Below is a small trained network, with its code and all its weights. Each question gives an input and a class and asks what happens when units are switched off, that is, made to give their printed mean instead of their output.

import numpy as np


def w(rows, s, z=0):
    codes = np.array(rows[::2]) - 128.0
    scale = np.full(codes.shape[1], s)
    scale[-1] = z or s
    return codes * scale


def norm(h):
    return h / np.sqrt((h * h).mean(-1, keepdims=True) + 1e-5)


def f(y):
    return y / 2 * (1 + np.tanh(0.7978845608 * (y + 0.044715 * y**3)))


def log_softmax(a):
    a = a - a.max(-1, keepdims=True)
    return a - np.log(np.exp(a).sum(-1, keepdims=True))


def net(x, mask):
    res = np.array(x, float).reshape(1, 6) / 4 @ E
    u = 0
    for l in range(4):
        y = f(norm(res) @ A[l][:, :-1].T + A[l][:, -1])
        res = res + np.where(mask[u : u + 3], y, B[l][:, -1]) @ B[l][:, :-1]
        u += 3
    return log_softmax(norm(res)[-1] @ U[:, :-1].T + U[:, -1])


A, B = {}, {}
E = w([
[139,106,17,84,118,250,253,92,133],'x0',
[133,125,119,122,134,121,128,127,122],'x1',
[131,130,130,120,132,127,127,127,123],'x2',
[127,122,119,129,135,122,131,131,130],'x3',
[102,214,41,168,110,166,64,89,38],'x4',
[175,47,131,175,243,188,108,75,159],'x5',
],0.0054)
A[0] = w([
[165,151,114,92,137,84,152,115,94,8],'0.n1',
[126,146,88,52,131,136,253,171,156,178],'0.n2',
[48,108,232,125,142,21,106,219,123,71],'0.n3',
],0.004,0.0011)
B[0] = w([
[69,195,168,42,233,138,255,101,133,112],'0.n1',
[22,109,238,167,18,19,189,113,125,254],'0.n2',
[194,205,75,56,113,161,148,92,225,244],'0.n3',
],0.0046,0.003)
A[1] = w([
[61,54,140,140,122,149,212,116,83,6],'1.n1',
[45,253,50,134,102,86,133,206,32,50],'1.n2',
[187,48,191,155,238,113,191,156,183,126],'1.n3',
],0.0044,0.0014)
B[1] = w([
[82,97,94,159,97,255,105,40,77,177],'1.n1',
[172,135,160,97,113,124,120,26,229,254],'1.n2',
[131,178,71,81,32,111,53,45,118,245],'1.n3',
],0.007,0.0031)
A[2] = w([
[66,167,100,153,246,133,43,110,125,88],'2.n1',
[36,63,144,97,115,130,243,213,111,30],'2.n2',
[119,152,60,174,233,254,229,187,72,7],'2.n3',
],0.0049,0.0015)
B[2] = w([
[165,119,217,179,101,60,192,136,95,249],'2.n1',
[153,157,228,204,187,89,121,160,52,241],'2.n2',
[150,206,155,101,177,18,1,164,195,203],'2.n3',
],0.0085,0.0019)
A[3] = w([
[112,133,138,79,141,95,121,255,155,7],'3.n1',
[149,121,165,188,151,118,156,177,19,27],'3.n2',
[124,202,117,110,89,93,146,130,153,247],'3.n3',
],0.0091,0.0015)
B[3] = w([
[60,119,44,116,81,237,199,69,90,147],'3.n1',
[85,119,190,131,9,60,215,150,71,210],'3.n2',
[128,78,112,152,182,152,120,164,98,254],'3.n3',
],0.011,0.0055)
U = w([
[84,109,64,97,123,248,176,98,120,207],'0',
[168,165,126,128,183,96,6,133,143,3],'1',
[104,145,199,161,109,84,189,165,75,210],'2',
],0.013,0.00042)

Each question gives the input, the list of numbers given to net, and the class t.
The units are the neurons (one row each of A and B). Each row of codes is followed by its name. A weight is (code - 128) times the scale printed after its matrix; where a second scale follows, it is the last column's (A, B and U).
mask holds one flag per neuron, layer by layer. A switched-off neuron (its flag False) gives its mean, the last column of its row in B, instead of its output. The means were averaged over made-up inputs and are rounded, as every weight is.
A unit's drop is (log p(t) with every unit on - log p(t) with that unit switched off) / (log p(t) with every unit on - log p(t) with every unit switched off).
The circuit of an input: a set's keep is (log p(t) with only the set's units on - log p(t) with every unit switched off) / (log p(t) with every unit on - log p(t) with every unit switched off). Starting from all 12 units, units are removed one at a time, each time the one whose removal leaves the highest keep (on an exact tie, the one counted first), for as long as the keep stays at least 0.8.
circuit, biggest first: the units of the circuit, biggest drop first
most important unit: the unit with the biggest drop
k most important neurons: the k neurons with the biggest drops, biggest first
top k neurons in layer l: the k neurons of layer l with the biggest drops, biggest first
drop when u is switched off: that unit's drop, to one decimal
input [6,2,3,-2,-4,-1], class 2: most important unit : 0.n2
input [-8,3,6,6,8,1], class 2: top 2 neurons in layer 2 : 2.n1, 2.n3
input [-4,-1,5,-5,1,7], class 2: 3 most important neurons : 2.n1, 1.n2, 2.n3
input [7,-2,-1,-7,1,5], class 1: circuit, biggest first : 2.n3, 1.n2
input [-8,-1,-8,-4,0,-7], class 0: 2 most important neurons : 3.n1, 1.n3
input [-2,7,4,-7,-2,0], class 0: 3 most important neurons : 0.n3, 1.n2, 1.n1
input [0,-6,3,-5,7,6], class 2: 4 most important neurons : 2.n1, 3.n2, 0.n3, 1.n1
input [7,0,3,2,-2,-7], class 2: 2 most important neurons : 2.n2, 1.n3
input [-8,3,-5,7,-8,1], class 1: 2 most important neurons : 1.n3, 3.n2
input [-1,-1,-7,-8,6,7], class 2: 2 most important neurons : 2.n1, 3.n2
input [-6,8,-2,-1,-4,-1], class 0: 2 most important neurons : 3.n1, 1.n2
input [-3,-2,3,-4,7,-1], class 1: 2 most important neurons : 1.n2, 3.n2
input [6,-2,-1,4,-6,0], class 2: 4 most important neurons : 0.n2, 2.n2, 1.n2, 0.n3
input [1,3,-8,8,-7,6], class 0: most important unit : 2.n3
input [-4,7,-6,4,-4,0], class 0: 4 most important neurons : 3.n1, 1.n2, 1.n1, 0.n3
input [6,-6,2,6,-5,0], class 2: 2 most important neurons : 0.n2, 2.n2
input [-2,1,-6,4,8,5], class 2: 2 most important neurons : 2.n1, 3.n2
input [0,0,0,2,-5,3], class 1: top 2 neurons in layer 3 : 3.n1, 3.n2
input [-5,-5,-7,-2,7,-6], class 1: drop when 1.n2 is switched off : 0.1
input [-8,2,-3,-8,-6,-3], class 0: drop when 3.n1 is switched off : 0.9
input [-6,3,2,-3,-7,-7], class 0: drop when 3.n1 is switched off : 0.7
input [3,4,1,-7,5,5], class 1: most important neuron : 2.n3
input [-3,-3,-5,-6,-4,3], class 1: drop when 2.n3 is switched off : 0.0
input [-8,-8,-6,8,5,6], class 2: 2 most important neurons : 2.n1, 3.n2
